Here is a tiny trained network, its code and every weight. The questions are about switching its units off for an input and a class, where a switched-off unit gives its printed mean instead of its output.

import numpy as np


def w(rows, s, z=0):
    codes = np.array(rows[::2]) - 128.0
    scale = np.full(codes.shape[1], s)
    scale[-1] = z or s
    return codes * scale


def f(y):
    return np.maximum(y, 0)


def log_softmax(a):
    a = a - a.max(-1, keepdims=True)
    return a - np.log(np.exp(a).sum(-1, keepdims=True))


def net(x, mask):
    res = np.array(x, float).reshape(1, 7) / 4 @ E
    y = f(res @ A[0][:, :-1].T + A[0][:, -1])
    res = res + np.where(mask, y, B[0][:, -1]) @ B[0][:, :-1]
    return log_softmax(res[-1] @ U[:, :-1].T + U[:, -1])


A, B = {}, {}
E = w([
[197,139,118,137,51,128,110,27,134],'x0',
[139,54,158,167,161,124,132,112,254],'x1',
[97,107,183,144,152,214,12,102,94],'x2',
[60,70,140,164,38,72,115,158,115],'x3',
[57,211,163,62,104,65,73,125,181],'x4',
[39,111,117,96,79,205,207,89,150],'x5',
[148,48,210,34,161,20,182,107,80],'x6',
],0.0088)
A[0] = w([
[111,181,89,130,108,94,129,135,51,114],'n0',
[84,80,140,183,55,65,78,156,115,110],'n1',
[133,76,147,165,152,99,121,119,251,51],'n2',
[121,103,157,121,119,84,167,117,96,50],'n3',
[109,90,148,114,131,74,112,103,80,65],'n4',
[159,179,72,128,105,50,206,156,173,70],'n5',
[161,174,155,79,166,154,95,112,160,160],'n6',
[168,154,111,155,52,70,109,32,128,88],'n7',
[168,64,109,208,134,143,188,140,76,19],'n8',
[49,136,141,106,90,147,204,92,155,70],'n9',
[112,161,77,228,83,118,107,172,168,90],'n10',
[152,75,179,83,137,99,142,125,134,60],'n11',
[69,212,160,88,110,56,98,117,198,1],'n12',
[52,130,123,139,200,106,151,245,121,68],'n13',
[199,162,141,192,142,23,58,185,126,6],'n14',
],0.013,0.0055)
B[0] = w([
[94,155,166,88,138,111,174,193,81,214],'n0',
[121,123,155,197,217,37,176,37,72,228],'n1',
[106,176,171,57,100,125,171,188,31,225],'n2',
[134,165,122,96,171,161,123,183,180,194],'n3',
[98,181,134,145,136,165,82,171,176,194],'n4',
[93,134,171,206,170,149,55,73,83,245],'n5',
[120,122,127,198,173,81,141,82,95,205],'n6',
[241,110,204,83,61,163,147,109,182,218],'n7',
[153,77,52,183,121,52,83,183,111,211],'n8',
[81,86,54,72,135,212,137,70,111,214],'n9',
[117,192,123,104,177,138,94,171,196,228],'n10',
[119,210,88,157,133,156,93,140,181,213],'n11',
[190,60,43,196,122,61,107,229,123,234],'n12',
[252,117,193,110,43,159,136,56,166,232],'n13',
[37,71,38,53,101,236,167,77,126,231],'n14',
],0.015,0.012)
U = w([
[141,54,77,167,95,73,107,192,118,124],'0',
[62,79,79,95,119,156,155,80,127,80],'1',
[119,237,104,134,169,115,133,144,211,89],'2',
[190,112,181,124,68,121,144,93,144,102],'3',
[100,164,181,86,103,108,164,200,2,106],'4',
[77,102,196,183,148,143,44,90,73,254],'5',
[148,154,121,165,195,106,168,73,85,215],'6',
[64,73,162,122,54,59,115,165,182,74],'7',
],0.01,0.0058)

Each question gives the input, the list of numbers given to net, and the class t.
The units are the neurons (one row each of A and B). Each row of codes is followed by its name. A weight is (code - 128) times the scale printed after its matrix; where a second scale follows, it is the last column's (A, B and U).
mask holds one flag per neuron, in row order. A switched-off neuron (its flag False) gives its mean, the last column of its row in B, instead of its output. The means were averaged over made-up inputs and are rounded, as every weight is.
A unit's drop is (log p(t) with every unit on - log p(t) with that unit switched off) / (log p(t) with every unit on - log p(t) with every unit switched off).
The circuit of an input: a set's keep is (log p(t) with only the set's units on - log p(t) with every unit switched off) / (log p(t) with every unit on - log p(t) with every unit switched off). Starting from the 12 units with the biggest drops (on a tie, the unit counted first), units are removed one at a time, each time the one whose removal leaves the highest keep (on an exact tie, the one counted first), for as long as the keep stays at least 0.8.
circuit, biggest first: the units of the circuit, biggest drop first
most important unit: the unit with the biggest drop
top k neurons: the k neurons with the biggest drops, biggest first
drop of u: that unit's drop, to one decimal
input [2,7,7,-2,-5,5,2], class 4: top 3 neurons : [n2; n5; n12]
input [5,0,-3,-4,7,8,-2], class 1: most important unit : n9
input [6,0,-7,-5,-2,5,7], class 2: top 2 neurons : [n11; n3]
input [8,-5,0,0,8,7,-3], class 0: top 2 neurons : [n12; n13]
input [-2,-2,1,5,-6,-8,1], class 1: top 2 neurons : [n14; n12]
input [8,-3,7,6,-6,-6,0], class 3: top 3 neurons : [n7; n5; n12]
input [4,1,3,8,6,7,-7], class 6: top 3 neurons : [n1; n14; n9]
input [-5,3,3,-3,8,8,-8], class 0: top 2 neurons : [n12; n14]
input [-6,-6,1,8,-6,3,-6], class 6: top 4 neurons : [n1; n12; n2; n7]
input [4,-4,6,-8,7,-2,2], class 6: top 2 neurons : [n6; n8]
input [2,2,8,-2,-8,-8,5], class 0: top 3 neurons : [n8; n9; n5]
input [-5,-7,2,3,-2,0,-5], class 4: top 3 neurons : [n0; n11; n7]
input [-3,0,-1,4,-6,7,-8], class 2: top 2 neurons : [n10; n14]
input [-1,6,-3,-8,-6,8,6], class 1: most important unit : n9
input [5,2,0,-7,-5,5,7], class 2: circuit, biggest first : [n11; n1]
input [-8,0,-6,-6,-8,1,7], class 0: top 4 neurons : [n8; n7; n10; n1]
input [8,2,-7,-4,-3,-4,5], class 3: top 2 neurons : [n7; n1]
input [3,-2,-3,-4,3,-3,6], class 2: top 2 neurons : [n11; n1]
input [-6,-2,-7,-2,-1,6,-3], class 5: drop of n5 : 1.5
input [-5,0,-2,-6,-7,3,2], class 0: circuit, biggest first : [n8]
input [-2,2,4,-7,-4,-7,4], class 1: drop of n1 : 0.3
input [-4,7,3,4,-4,-7,6], class 1: drop of n12 : 0.1
input [-6,-3,6,0,0,-6,0], class 1: drop of n14 : 1.0
